Below is a small trained network, with its code and all its weights. Each question gives an input and a class and asks what happens when units are switched off, that is, made to give their printed mean instead of their output.

import numpy as np


def w(rows, s, z=0):
    codes = np.array(rows[::2]) - 128.0
    scale = np.full(codes.shape[1], s)
    scale[-1] = z or s
    return codes * scale


def norm(h):
    return h / np.sqrt((h * h).mean(-1, keepdims=True) + 1e-5)


def f(y):
    return y / 2 * (1 + np.tanh(0.7978845608 * (y + 0.044715 * y**3)))


def log_softmax(a):
    a = a - a.max(-1, keepdims=True)
    return a - np.log(np.exp(a).sum(-1, keepdims=True))


def net(x, mask):
    res = np.array(x, float).reshape(1, 8) / 4 @ E
    u = 0
    for l in range(3):
        y = f(norm(res) @ A[l][:, :-1].T + A[l][:, -1])
        res = res + np.where(mask[u : u + 11], y, B[l][:, -1]) @ B[l][:, :-1]
        u += 11
    return log_softmax(norm(res)[-1] @ U[:, :-1].T + U[:, -1])


A, B = {}, {}
E = w([
[128,130,128,128],'x0',
[96,9,80,74],'x1',
[129,129,127,127],'x2',
[128,127,128,127],'x3',
[129,129,127,128],'x4',
[62,167,157,90],'x5',
[155,126,203,110],'x6',
[127,127,128,128],'x7',
],0.012)
A[0] = w([
[106,74,146,155,124],'L0N0',
[144,152,88,113,72],'L0N1',
[156,139,171,210,127],'L0N2',
[103,36,217,99,40],'L0N3',
[217,215,215,224,85],'L0N4',
[107,254,23,212,127],'L0N5',
[127,26,216,80,55],'L0N6',
[132,126,27,59,150],'L0N7',
[106,82,147,86,125],'L0N8',
[235,154,24,201,94],'L0N9',
[173,150,51,233,3],'L0N10',
],0.0092,0.0065)
B[0] = w([
[167,155,91,116,136],'L0N0',
[132,149,158,133,114],'L0N1',
[174,109,125,43,170],'L0N2',
[163,148,80,70,143],'L0N3',
[197,2,177,12,254],'L0N4',
[133,248,39,83,254],'L0N5',
[184,193,65,81,156],'L0N6',
[87,103,71,188,195],'L0N7',
[141,232,71,146,152],'L0N8',
[156,80,135,210,205],'L0N9',
[154,180,115,236,152],'L0N10',
],0.0068,0.0064)
A[1] = w([
[118,6,151,49,4],'L1N0',
[163,96,62,120,59],'L1N1',
[198,127,251,128,36],'L1N2',
[144,128,107,181,139],'L1N3',
[204,126,107,15,207],'L1N4',
[150,45,117,63,19],'L1N5',
[45,195,86,1,118],'L1N6',
[50,96,80,187,55],'L1N7',
[112,133,91,141,28],'L1N8',
[192,134,153,181,80],'L1N9',
[137,242,109,243,83],'L1N10',
],0.0097,0.0033)
B[1] = w([
[196,254,185,114,171],'L1N0',
[107,97,158,191,164],'L1N1',
[126,4,109,98,180],'L1N2',
[74,129,173,162,144],'L1N3',
[90,236,80,231,253],'L1N4',
[203,218,211,181,162],'L1N5',
[75,173,120,27,237],'L1N6',
[117,83,90,92,168],'L1N7',
[123,101,149,124,125],'L1N8',
[165,207,65,115,139],'L1N9',
[65,249,184,129,179],'L1N10',
],0.0084,0.0069)
A[2] = w([
[122,201,70,148,181],'L2N0',
[162,47,85,165,147],'L2N1',
[74,81,45,145,104],'L2N2',
[53,43,103,24,40],'L2N3',
[147,152,52,205,72],'L2N4',
[222,107,151,202,3],'L2N5',
[138,149,125,176,43],'L2N6',
[194,68,148,126,16],'L2N7',
[56,227,246,80,180],'L2N8',
[175,160,112,174,81],'L2N9',
[187,72,150,151,66],'L2N10',
],0.013,0.0044)
B[2] = w([
[65,126,188,124,230],'L2N0',
[96,106,220,95,176],'L2N1',
[211,71,135,101,183],'L2N2',
[181,221,37,181,179],'L2N3',
[163,63,134,229,186],'L2N4',
[95,191,105,105,174],'L2N5',
[139,124,109,153,131],'L2N6',
[108,211,140,105,142],'L2N7',
[134,3,150,125,254],'L2N8',
[67,154,98,170,162],'L2N9',
[125,147,100,95,149],'L2N10',
],0.013,0.0095)
U = w([
[99,175,124,218,131],'0',
[151,40,136,139,254],'1',
[29,139,132,70,135],'2',
[106,143,4,94,29],'3',
[191,202,166,113,29],'4',
],0.027,0.0062)

Each question gives the input, the list of numbers given to net, and the class t.
The units are the neurons (one row each of A and B). Each row of codes is followed by its name. A weight is (code - 128) times the scale printed after its matrix; where a second scale follows, it is the last column's (A, B and U).
mask holds one flag per neuron, layer by layer. A switched-off neuron (its flag False) gives its mean, the last column of its row in B, instead of its output. The means were averaged over made-up inputs and are rounded, as every weight is.
A unit's drop is (log p(t) with every unit on - log p(t) with that unit switched off) / (log p(t) with every unit on - log p(t) with every unit switched off).
The circuit of an input: a set's keep is (log p(t) with only the set's units on - log p(t) with every unit switched off) / (log p(t) with every unit on - log p(t) with every unit switched off). Starting from the 12 units with the biggest drops (on a tie, the unit counted first), units are removed one at a time, each time the one whose removal leaves the highest keep (on an exact tie, the one counted first), for as long as the keep stays at least 0.8.
circuit, biggest first: the units of the circuit, biggest drop first
k most important neurons: the k neurons with the biggest drops, biggest first
k most important neurons of layer l: the k neurons of layer l with the biggest drops, biggest first
drop of u: that unit's drop, to one decimal
input [-6,-5,-4,-4,-1,1,-1,5], class 2: most important neuron => L0N5
input [-5,4,-8,-2,-5,1,8,-2], class 2: 2 most important neurons => L1N6, L0N9
input [-1,5,-8,-7,7,-2,1,2], class 0: 2 most important neurons of layer 0 => L0N5, L0N10
input [-8,0,-2,-3,3,-4,-8,-3], class 0: 2 most important neurons => L0N4, L1N10
input [5,8,-3,0,-7,-1,1,5], class 0: 4 most important neurons of layer 1 => L1N0, L1N5, L1N2, L1N4
input [-6,3,-6,-3,-6,2,4,-3], class 2: 2 most important neurons => L1N6, L2N0
input [-1,3,6,2,-7,5,0,4], class 3: 4 most important neurons => L0N4, L2N3, L0N8, L0N2
input [-4,6,-7,-7,8,1,-2,6], class 3: 3 most important neurons => L0N4, L2N3, L0N9
input [-8,-4,4,-8,-2,-8,1,-3], class 4: 4 most important neurons => L0N4, L1N2, L0N9, L2N1
input [2,2,-3,-8,-5,-8,1,5], class 0: 2 most important neurons => L2N8, L1N2
input [-4,5,-5,5,5,0,3,-7], class 0: 2 most important neurons => L1N4, L0N5
input [3,0,-8,3,-1,-3,-5,8], class 0: 4 most important neurons => L0N4, L1N10, L0N10, L2N8
input [5,-5,4,-1,8,2,0,-6], class 2: 4 most important neurons => L0N5, L1N4, L2N4, L2N2
input [2,6,5,3,-3,8,-7,-8], class 3: circuit, biggest first => L2N3
input [-7,-8,2,-8,-7,7,2,2], class 1: 2 most important neurons => L2N8, L0N4
input [-4,0,-6,2,5,4,7,-5], class 1: 2 most important neurons => L2N8, L0N5
input [1,4,6,6,-6,-8,2,-3], class 0: 2 most important neurons of layer 2 => L2N8, L2N5
input [8,-1,8,-3,-2,2,-8,4], class 2: 2 most important neurons of layer 1 => L1N10, L1N4
input [-5,6,0,0,6,2,8,7], class 2: 2 most important neurons of layer 0 => L0N6, L0N4
input [-4,-1,-5,-7,-6,7,5,1], class 1: circuit, biggest first => L2N8
input [0,-4,-5,-3,-3,-7,1,4], class 4: drop of L0N8 => 0.1
input [5,7,3,2,4,1,2,-1], class 2: drop of L0N5 => 0.2
input [5,8,-7,2,4,3,-3,-8], class 3: drop of L1N5 => 0.0
